Each row has a name. Each piece below is followed by the name of the row it came from, unless a question asks for something else. Each question is about the rows just above it. Places in a row count from 0.

Q_136: [127 115 145 123 117 102 131 151 152 129 118 125 137 153 111 108 127 136
 126 137 121 136 128 115]
Q_236: [118 137 208 124 135  62 129 186  81  57 111 166 122 139  86 142 148 145
  72 147 138 129 133  80]
Q_439: [144 134 126 114 123 125 124 120 121 121 137 122 126 116 126 142 137 125
 115 128 129 120 125 145]
Q_716: [161 126 125 129 125 223 123 177  55  18 114  35 122 148 167  11 149 145
  41 105 129 133 132 198]
Q_11: [127 115 145 123 117 102 131 151 152 129 118 125 119 110 146  11  95 107
 172  97 129 118 128 138]
Q_422: [130 125 115 109 125 138 125 139  45  40 136 171 126 112 138 192 170 123
  93 125 159 113 126 131]
Q_960: [154 129  71 145 131 148 135  83 142 163 129 152 124 144 144 190  97 125
 159 152 105 119 133 134]
Q_202: [118 113 113 128 124 145 113 124 132 144 133 133 137 119 122 140 113 119
 143 118 120 134 129 119]
Places of [137] in row Q_136:
12 19
How many entries does [118 113 113 128 124 145 113 124 132 144 133 133 137 119 122 140 113 119
 143 118 120 134 129 119] have?
24
At which places does Q_202 hold [113]?
1 2 6 16
Number of entries in [127 115 145 123 117 102 131 151 152 129 118 125 137 153 111 108 127 136]:
18

Q_136: [141  64 130  78 156 173 181  83  64 163 193 137 184 158 173 177 194 184
 183 163  79 150 143 155 131 168 144 239 199 117  82  97  93 161 167 140
 204  63 224  70  86 115 200 157 167]
Q_439: [138 105  85 148 106 117  98  96  86 144 131 116 128 143 146  93 105 130
 115  93 144 133 145 110 115 157 146 161  97 134 140 131 163 152 162 127
 136 108 161 128 117 156 117 166 100]
Q_882: [ 86 117 100 152 146  85 161 166  93 117  96 141 128 115 145 105 137  98
 117 105 118 163 161 146 106 162 131 115 133 128 136 130 148 138 143 160
  97 116 110 131 134 154 135  93 144]
Q_11: [121 130 125 130 129 124 132 139 130 123 121 121 131 122 129 129 130 123
 125 126 138 138 132 129 133 136 128 127 125 128 130 137 130 121 126 130
 122 128 121 128 132 126 124 122 127]
Q_422: [ 99 116 130 105 175  63 119 145 164 114 154 199  44  73 137  91 181  73
  96  88 179 174 236 162 114 186 133 159  74  63  44 146 161 161 101 137
  94 129 170 144 110 157 122  88 147]
Q_960: [205 147 166 111 106 170  58  58 193 149 189 138 106 154  98 138  99 164
 150 159  87  64  92 117 148  71 122 131 107 120 118 124 115 137 103  90
 162 171 156 136 120 152 153 189 109]
Q_236: [ 86 117 100 152 146  85 161 166  93 117  96 141 128 115 145 105 144  98
 117 105 157 163 161 146 106 162 131 115 133 128 136 130 148 138 143 156
  97 116 110 131 134 127 108  93 144]
[161 167 140 204  63 224  70  86 115 200 157 167 141  64 130  78 156 173
 181  83  64 163 193 137 184 158 173 177 194 184 183 163  79 150 143 155
 131 168 144 239 199 117  82  97  93] is which row reordered?
Q_136
How many entries does [ 99 116 130 105 175  63 119 145 164 114 154 199  44  73 137  91 181  73
  96  88 179 174 236 162 114 186 133 159  74  63  44 146 161 161 101 137
  94 129 170 144 110 157 122  88 147] have?
45
Which row holds these entries in another order? [144  93 108 127 134 131 110 116  97 156 143 138 148 130 136 128 133 115
 131 162 106 146 161 163 157 105 117  98 144 105 145 115 128 141  96 117
  93 166 161  85 146 152 100 117  86]
Q_236
Number of entries in [99]:
1

Q_716: [ 67  49  96 133]
Q_236: [125 131 128 143]
Q_883: [109  43  82 143]
Q_422: [125 132 130  97]
Q_554: [133  49  96  68]
Q_52: [ 50 179 129 102]
[143 128 131 125] is which row reordered?
Q_236
Row and place of [130] in the named rows:
Q_422, 2
At which places does Q_236 hold [143]?
3
Where in the named rows is [102]?
Q_52, 3
Put [133  96  49  67] back in order: which row is it?
Q_716
Number of entries in [ 67  49  96 133]:
4
Number of entries in [125 131 128 143]:
4

Q_439: [113 135 129 131 128]
Q_883: [210  42 128 125 210]
Q_716: [108  80 159 153 130]
Q_11: [180 209 142 136  94]
Q_202: [210 128 125  43 121]
Q_554: [167  17  95  96 114]
Q_422: [200  20  58  24 186]
[113 128 129 135 131] is which row reordered?
Q_439
Which row holds these entries in another order? [128 125 121 210  43]
Q_202
Row and place of [135] in the named rows:
Q_439, 1
[121  43 125 128 210] is which row reordered?
Q_202
Places of [210] in row Q_883:
0 4

Q_882: [135 183 171 118  34 134 105 105 135 158 181  34]
Q_716: [133 184 126 131 139 134 120 142 124 129 123 145]
Q_439: [153 139 132 126 128 152 141 145 135 127 139 138]
Q_883: [122 119 122 118 121 110 115 114 118 124 122 122]
Q_554: [110 187 175 157 141  63  31  74 155 156 202 150]
Places of [184] in row Q_716:
1
Row and place of [157] in the named rows:
Q_554, 3
Where in the named rows is [183]?
Q_882, 1

Q_883: [127 146 115 140 132 129 154 125 107 131 134 142 159]
Q_554: [166 141  69  98 157 115  94  27 124 201 102 210 158]
Q_439: [166 145  86 119 146 122 124  69 114 172 117 182 163]
Q_136: [157 146 115 140 132 129 154 171 137  97 136  89 105]
Q_236: [121 124 134 129 125 129 127 137 131 121 129 119 122]
Q_11: [100 106 123  95 136 120  74  87 145 154 109 142  95]
Q_960: [133 141 160 168 109 141 186 207 107  72 155  78 140]
Q_716: [136 130 112 120 136 124 118 101 128 147 120 148 135]
Q_422: [ 58  88 176 114 111 129  90 171 170  94 127  69  56]
Q_882: [114 120 134 120 127 128 114 128 138 129 124 124 114]
Q_52: [148 145 131 150 123 133 166 153 108 111 141 120 153]
Row and place of [172] in the named rows:
Q_439, 9
How many entries does [127] have?
1
Where in the named rows is [102]?
Q_554, 10
[86] is at row and place
Q_439, 2

Q_883: [165 138  34 191  96]
Q_960: [101 137  92  96  33]
Q_52: [190  61  76 101  99]
[76] is at row and place
Q_52, 2
Put [165 191 138  34  96] back in order: which row is it?
Q_883
Row and place of [137] in the named rows:
Q_960, 1
Count the entries of [101]:
1
Count the entries of [190  61  76]:
3
[33] is at row and place
Q_960, 4

Q_202: [145 116  96 253  79 146]
Q_716: [127 128 179 127 126 128]
Q_882: [137 169 178 137  61 125]
Q_439: [181 138  77 104  76 177]
Row and place of [178] in the named rows:
Q_882, 2
[138] is at row and place
Q_439, 1
How many entries does [181 138  77] have?
3
Number of entries in [127 128 179 127 126 128]:
6
[146] is at row and place
Q_202, 5

Q_960: [112 128 128 128 128 121 127 117 123 123 118 120 115 119 117 123 128 123
 116 119 123 120 114 122 119 117 114 111 130 115 122 113]
Q_716: [132 133 134 126 125 128 129 131 124 133 128 130 125 132 128 128 131 126
 132 127 123 134 132 133 127 125 124 128 126 130 125 123]
Q_882: [160  73 104 136 143 108  95 200  76  93  55 157 134 124  72 121 124  79
 176  62  66 129  65 144 138 183  80 192 146  57 186 137]
Q_422: [123 119 122 120 123 114 127 128 115 123 113 115 119 116 117 122 123 119
 111 123 128 130 111 128 117 128 118 114 121 128 117 120]
Q_202: [128 126 133 113 112 128 131 134 116 131 132 112 119 131 130 123 131 125
 122 130 122 136 121 128 113 122 110 123 109 137 110 116]
Q_11: [130 178  50  87 193  65 122  57 164 120 134  98 159  58 173  73  95 185
  51  76 162 147  85 106 111  67 124 121 113 193  98 199]
Q_236: [124 130 122 127 130 124 122 119 128 124 124 131 127 122 126 125 124 125
 127 122 122 122 129 124 130 121 129 127 131 122 130 128]
Q_439: [ 82  44  90 207 175  83 125 130 135  76  36 143 126  69  43 160 100  95
  76 153 210  73  92 127 169 215 205  65 201  68 168 133]
Q_136: [125 191  97 146 164 138  74  34 183 123 151 206 155 129 155 104  97 148
 189  70  71  77 207  96 165  47 172 172 169  78 186 162]
Which row holds these entries in another order? [116 110 137 109 123 110 122 113 128 121 136 122 130 122 125 131 123 130
 131 119 112 132 131 116 134 131 128 112 113 133 126 128]
Q_202
At which places does Q_422 hold [117]?
14 24 30
Count the entries of [112 128 128 128 128 121 127 117 123 123 118 120 115 119 117 123 128 123
 116 119 123 120 114 122 119 117 114 111]:
28
[121 113 128 119 117 130 115 123 111 128 120 123 120 128 123 117 128 118
 123 122 122 114 119 127 117 128 115 114 111 116 123 119] is which row reordered?
Q_422

Q_52: [132 166 126 175  91 142 121 124 104 128 131 127 123 223 126]
Q_422: [124 141 125  69 125 149 106 128 189 122 131  85 126 121  90]
Q_439: [127 224 126 121 124 104 123  91 142 117 128 175 166 132 126]
Q_202: [130 136 130 140 123 109 118 124 119 132 130 145 131 123 142]
Q_136: [131 145 124  92 117 103 140 127 148 124 133 134 121 121 128]
Q_11: [131 145 124  92 117 103 140 127 148 124 133 134 121 121 116]
Q_554: [166 223 142 121 175  91 124 128 133 126 104 126 127 123 131]
Q_716: [132 166 126 175  91 142 121 124 104 128 117 127 123 223 126]
Number of entries in [132 166 126 175  91 142]:
6
[126 223 123 127 131 128 104 124 121 142  91 175 126 166 132] is which row reordered?
Q_52
Number of entries in [127 224 126 121 124 104 123  91 142 117 128 175 166 132 126]:
15
The row with [132 166 126 175  91 142 121 124 104 128 131 127 123 223 126] is
Q_52
Count the entries of [131 145 124  92 117]:
5
[126 223 123 127 117 128 104 124 121 142  91 175 126 166 132] is which row reordered?
Q_716

Q_236: [118  84  74 125 142  63 221 101 110 146 133 174 128  90 176 136  25 146
  75]
Q_202: [ 88 118 108 147 212 110 181 119 104 129 127 161  86 134 137 100  99 146
 101]
Q_960: [148 131 142  98  65  66 109  99 134 184  99 187 173 100 189 159 136  97
 147]
Q_11: [101 138 125 143 221 127 156 119  92 159 130 173  74 153 104  92 157 139
 126]
Q_52: [129 115 132 137 162  98 183 111  93 146 122 192 117 146 145 110 111 153
 125]
Q_882: [145 114 103 102 109  62 193  96 106 144 121 195 145 145 152 145  50 155
 106]
Put [126 101 138 125 143 221 127 156 119  92 159 130 173  74 153 104  92 157
 139] back in order: which row is it?
Q_11
Row and place of [65] in the named rows:
Q_960, 4
[212] is at row and place
Q_202, 4

